Here is a tiny trained network, its code and every weight. The questions are about switching its units off for an input and a class, where a switched-off unit gives its printed mean instead of its output.

import numpy as np


def w(rows, s, z=0):
    codes = np.array(rows[::2]) - 128.0
    scale = np.full(codes.shape[1], s)
    scale[-1] = z or s
    return codes * scale


def norm(h):
    return h / np.sqrt((h * h).mean(-1, keepdims=True) + 1e-5)


def f(y):
    return np.maximum(y, 0)


def log_softmax(a):
    a = a - a.max(-1, keepdims=True)
    return a - np.log(np.exp(a).sum(-1, keepdims=True))


def net(x, mask):
    res = np.array(x, float).reshape(1, 4) / 4 @ E
    u = 0
    for l in range(2):
        y = f(norm(res) @ A[l][:, :-1].T + A[l][:, -1])
        res = res + np.where(mask[u : u + 5], y, B[l][:, -1]) @ B[l][:, :-1]
        u += 5
    return log_softmax(norm(res)[-1] @ U[:, :-1].T + U[:, -1])


A, B = {}, {}
E = w([
[171,254,123,160,109],'x0',
[97,136,167,131,121],'x1',
[180,108,167,195,28],'x2',
[210,90,166,63,216],'x3',
],0.0071)
A[0] = w([
[42,253,147,132,107,8],'L0N0',
[189,87,175,162,55,2],'L0N1',
[172,236,71,183,68,16],'L0N2',
[102,187,84,131,116,65],'L0N3',
[61,104,101,106,76,84],'L0N4',
],0.012,0.0039)
B[0] = w([
[110,186,232,168,133,218],'L0N0',
[168,96,202,161,98,217],'L0N1',
[122,149,5,127,112,254],'L0N2',
[136,117,157,150,96,176],'L0N3',
[105,102,82,134,166,186],'L0N4',
],0.021,0.0067)
A[1] = w([
[161,225,19,126,28,33],'L1N0',
[204,184,169,124,110,76],'L1N1',
[166,191,122,135,69,94],'L1N2',
[215,169,142,2,201,88],'L1N3',
[164,84,176,97,11,2],'L1N4',
],0.013,0.0028)
B[1] = w([
[203,209,3,102,38,255],'L1N0',
[79,54,76,122,111,184],'L1N1',
[99,126,93,149,106,199],'L1N2',
[158,203,160,1,169,203],'L1N3',
[222,106,184,154,135,186],'L1N4',
],0.018,0.0095)
U = w([
[55,47,40,124,168,31],'0',
[164,192,12,144,38,217],'1',
[56,192,186,170,127,4],'2',
[215,72,169,152,95,238],'3',
[155,165,133,9,174,192],'4',
],0.015,0.0019)

Each question gives the input, the list of numbers given to net, and the class t.
The units are the neurons (one row each of A and B). Each row of codes is followed by its name. A weight is (code - 128) times the scale printed after its matrix; where a second scale follows, it is the last column's (A, B and U).
mask holds one flag per neuron, layer by layer. A switched-off neuron (its flag False) gives its mean, the last column of its row in B, instead of its output. The means were averaged over made-up inputs and are rounded, as every weight is.
A unit's drop is (log p(t) with every unit on - log p(t) with that unit switched off) / (log p(t) with every unit on - log p(t) with every unit switched off).
The circuit of an input: a set's keep is (log p(t) with only the set's units on - log p(t) with every unit switched off) / (log p(t) with every unit on - log p(t) with every unit switched off). Starting from all 10 units, units are removed one at a time, each time the one whose removal leaves the highest keep (on an exact tie, the one counted first), for as long as the keep stays at least 0.8.
units of the circuit, in order: the units of the circuit, biggest drop first
most important unit: the unit with the biggest drop
k most important neurons: the k neurons with the biggest drops, biggest first
top k neurons in layer l: the k neurons of layer l with the biggest drops, biggest first
drop when u is switched off: that unit's drop, to one decimal
input [4,4,-8,2], class 2: top 3 neurons in layer 0 => (L0N0, L0N2, L0N3)
input [-5,6,3,-6], class 0: most important unit => L0N4
input [3,3,-6,2], class 4: top 2 neurons in layer 0 => (L0N2, L0N1)
input [-5,7,-8,-8], class 2: 3 most important neurons => (L0N0, L1N0, L0N2)
input [-3,0,1,-3], class 0: units of the circuit, in order => (L0N4, L1N0)
input [5,-4,5,8], class 3: units of the circuit, in order => (L0N2, L1N0)
input [-4,0,-4,-7], class 0: units of the circuit, in order => (L0N4, L1N0)
input [-1,-2,-6,-2], class 2: top 3 neurons in layer 1 => (L1N0, L1N1, L1N3)
input [-4,1,-1,-8], class 2: units of the circuit, in order => (L1N0, L0N2)
input [2,-6,-8,-2], class 2: 4 most important neurons => (L0N2, L1N0, L0N3, L1N3)
input [-5,-6,-3,-2], class 0: 3 most important neurons => (L1N0, L0N2, L1N3)
input [-5,-7,4,-6], class 3: top 2 neurons in layer 0 => (L0N2, L0N1)
input [-8,-8,1,-5], class 0: 2 most important neurons => (L1N0, L0N2)
input [-2,-4,-1,-1], class 0: top neuron in layer 0 => (L0N2)
input [-2,1,-8,-1], class 4: 2 most important neurons => (L0N2, L1N0)
input [-6,3,6,-7], class 3: 2 most important neurons => (L0N2, L1N0)
input [-2,1,4,8], class 3: top 2 neurons in layer 1 => (L1N4, L1N0)
input [-6,8,-3,-2], class 0: top 2 neurons in layer 1 => (L1N0, L1N3)
input [-8,-3,2,8], class 4: 2 most important neurons => (L0N1, L1N3)
input [-8,4,0,-4], class 0: units of the circuit, in order => (L1N0)
input [-1,-1,-3,1], class 4: drop when L0N2 is switched off => 1.0
input [7,1,-7,4], class 4: drop when L1N0 is switched off => 0.1
